Questions about the row below.
1) Which number is the last entry?
2) Which number is the 1st entry from the left?
3) Which number is the entry just right of 4.70?
[ 4.14  4.70 -1.12 -1.98]
1) -1.98
2) 4.14
3) -1.12

Questions about the row below.
1) Give the entry just left of -2.55.
2) Give the entry just right of 2.19.
[ 0.28 -2.55  6.01  2.19  1.84  2.99]
1) 0.28
2) 1.84

Read these off the matrix that follows. Counting starts at 0.
1) Give the largest entry.
2) Give the entry just right of -3.49.
3) Give the bottom-right entry.
4) Give the entry directly above -0.63.
5) Give the entry at row 0, column 1.
6) Give the entry directly below -1.43.
7) Give the entry at row 2, column 0.
8) Give the entry in row 2 and column 2.
[[ 5.14 -0.77 -0.62 -1.22]
 [-3.49  0.17  0.35  4.26]
 [-0.79 -0.50 -0.39  5.07]
 [ 1.74 -1.43 -0.57  4.78]
 [-3.93  1.30  0.72 -2.92]
 [-4.73  0.77  0.66  2.32]
 [-0.63  1.02  0.35 -5.33]
 [ 1.04  0.55  0.44 -5.04]
 [-1.30  1.48  0.91 -4.81]
 [-3.16 -0.02  0.01  4.47]
 [ 3.26 -0.03  0.11 -3.91]]
1) 5.14
2) 0.17
3) -3.91
4) -4.73
5) -0.77
6) 1.30
7) -0.79
8) -0.39

Questions about the grid below.
1) What is the entry just right of 1.51?
2) What is the entry just right of 1.79?
3) What is the largest entry?
4) What is the entry just right of the largest entry?
5) What is the entry just right of 3.02?
6) What is the entry just right of 2.89?
7) What is the entry just right of -0.92?
[[-0.77 -0.05  1.55 -3.50  3.02 -0.98 -1.04  1.79 -0.44  4.54  0.31 -0.12
   1.51 -0.92  0.14  1.25]
 [-0.98 -1.61  0.75 -2.96 -0.01 -1.34  3.31  2.58  2.89 -0.68 -0.37  2.12
   0.40 -0.48  1.48 -1.68]]
1) -0.92
2) -0.44
3) 4.54
4) 0.31
5) -0.98
6) -0.68
7) 0.14

W = [2.54, -3.31, 4.65, -5.94]
The minimum is -5.94
The entry just left of 4.65 -> -3.31

Read these off the grid that follows.
1) Give the entry just right of 4032.
2) Give the fourth entry in reading order.
3) Give the entry just right of 3150.
4) Give the maximum.
5) Give the entry just left of the largest entry.
6) Give the entry just right of the largest entry.
7) Give the entry just right of 3871.
8) Give the 2nd entry in reading order.
array([[3152, 5383, 4698, 6414, 3639, 4574, 7856, 7168, 4274, 5798, 3792,
        5241, 7537, 7086, 3495],
       [3701, 5418, 3871, 6515, 4290, 3841, 7483, 5299, 3636, 4492, 6206,
        3267, 6869, 4299, 5494],
       [6158, 7421, 4057, 3776, 7644, 5556, 5640, 6412, 7792, 5459, 4119,
        3986, 6418, 4032, 4721],
       [5863, 3297, 3826, 6970, 6247, 5105, 3915, 4665, 6258, 4068, 4172,
        3742, 6848, 3719, 4334],
       [7028, 3952, 5451, 5240, 4856, 7784, 5684, 5416, 7271, 5863, 7427,
        5125, 7636, 6669, 3911],
       [3014, 6461, 7764, 7475, 5651, 5525, 3918, 6379, 3503, 4230, 6377,
        7402, 5550, 4034, 7445],
       [7685, 6586, 7212, 3674, 7473, 7903, 3312, 7500, 6286, 4237, 4426,
        5091, 5891, 3819, 4809],
       [7181, 6649, 6120, 7313, 7594, 3708, 5079, 4522, 6880, 4719, 4072,
        7056, 4103, 3543, 3304],
       [3153, 7314, 7422, 7883, 7180, 4757, 6143, 6571, 3354, 7503, 7733,
        6036, 6562, 7028, 4088],
       [4357, 4440, 5774, 4821, 6407, 6137, 5589, 6854, 6936, 7856, 3564,
        3438, 4922, 7048, 3154],
       [4786, 3129, 7169, 6649, 3715, 3238, 5767, 4045, 3306, 4611, 3535,
        7853, 4073, 5836, 3781],
       [5762, 3876, 6734, 4986, 3343, 5391, 3812, 5002, 4139, 7614, 3223,
        5288, 3692, 6354, 3628],
       [6960, 7570, 4319, 6724, 5621, 6940, 3552, 7498, 3461, 6841, 7018,
        4779, 6501, 4735, 5482],
       [3834, 5468, 4019, 4423, 7069, 6601, 3714, 6036, 4146, 6707, 4288,
        3675, 4814, 4831, 4373],
       [7782, 3086, 4247, 3150, 4176, 6670, 7094, 6906, 4783, 3458, 7647,
        7061, 4727, 6435, 6209]])
1) 4721
2) 6414
3) 4176
4) 7903
5) 7473
6) 3312
7) 6515
8) 5383

X = [-4.48  3.51 -0.63  0.91 -3.98  1.92  1.27]
What is the 1st entry? -4.48
The third entry from the left -> -0.63
What is the 2nd entry? 3.51
What is the median of all entries? 0.91

Read these off the grid that follows. Counting starts at 0.
1) Find the bottom-left entry.
2) Find the entry just right of 133.
3) Find the entry in row 2 and column 0.
4) Find the smallest entry.
5) Find the entry just right of the centre entry.
6) Find the top-right entry.
7) Find the entry at row 0, column 0.
8) Find the entry just left of 197.
165,166,166,149,166,167,166,167,147,167,167,166,166,167,166
186,132,96,102,119,166,145,209,172,225,117,196,128,109,242
148,135,169,182,174,155,184,99,184,136,88,182,236,215,158
127,156,186,158,106,207,229,131,162,133,127,143,223,160,207
198,174,199,163,167,122,192,124,148,178,156,197,102,108,244
171,142,115,148,189,137,206,164,144,165,178,223,213,219,128
129,79,166,138,152,145,207,124,171,252,150,102,86,120,18
1) 129
2) 127
3) 148
4) 18
5) 162
6) 166
7) 165
8) 156

Questions about the table below.
1) Which number is the minimum?
2) Which number is the entry just right of the smallest entry?
3) Which number is the entry just left of 46.4?
4) Which number is the entry just right of -8.1?
((124.7, -38.1, 120.4, 125.8, 107.6, 31.0, 149.6, 91.2, 105.3, 181.1, 27.7, 11.2, 175.4), (108.8, 55.5, 118.0, 120.2, 112.3, 94.2, 113.6, 128.2, 110.3, 148.5, 68.8, 59.7, 135.0), (144.4, -88.4, 122.3, 129.0, 106.4, -13.5, 183.3, 55.5, 101.9, 195.7, 12.0, -1.7, 199.0), (131.7, -60.1, 120.9, 127.7, 108.0, 11.6, 162.7, 77.1, 102.5, 186.3, 20.7, 6.1, 185.7), (183.1, -167.7, 130.0, 132.7, 104.3, -88.3, 245.1, -8.1, 96.8, 214.5, -9.6, -14.5, 237.6), (121.3, -22.5, 118.3, 125.1, 108.3, 41.1, 141.0, 99.6, 106.0, 177.3, 33.6, 17.5, 168.9), (127.6, 143.6, 122.9, 125.6, 131.6, 129.9, 129.4, 116.6, 131.4, 113.5, 149.6, 149.6, 123.1), (112.9, 8.4, 118.2, 122.2, 111.0, 63.6, 128.3, 113.3, 107.3, 167.0, 46.4, 32.0, 153.2), (129.4, 146.1, 122.8, 123.9, 132.4, 132.1, 130.0, 116.0, 133.0, 113.7, 150.9, 152.2, 123.0), (109.7, 61.2, 120.2, 121.7, 111.0, 96.7, 114.7, 128.8, 110.8, 145.9, 74.2, 62.6, 132.4))
1) -167.7
2) 130.0
3) 167.0
4) 96.8
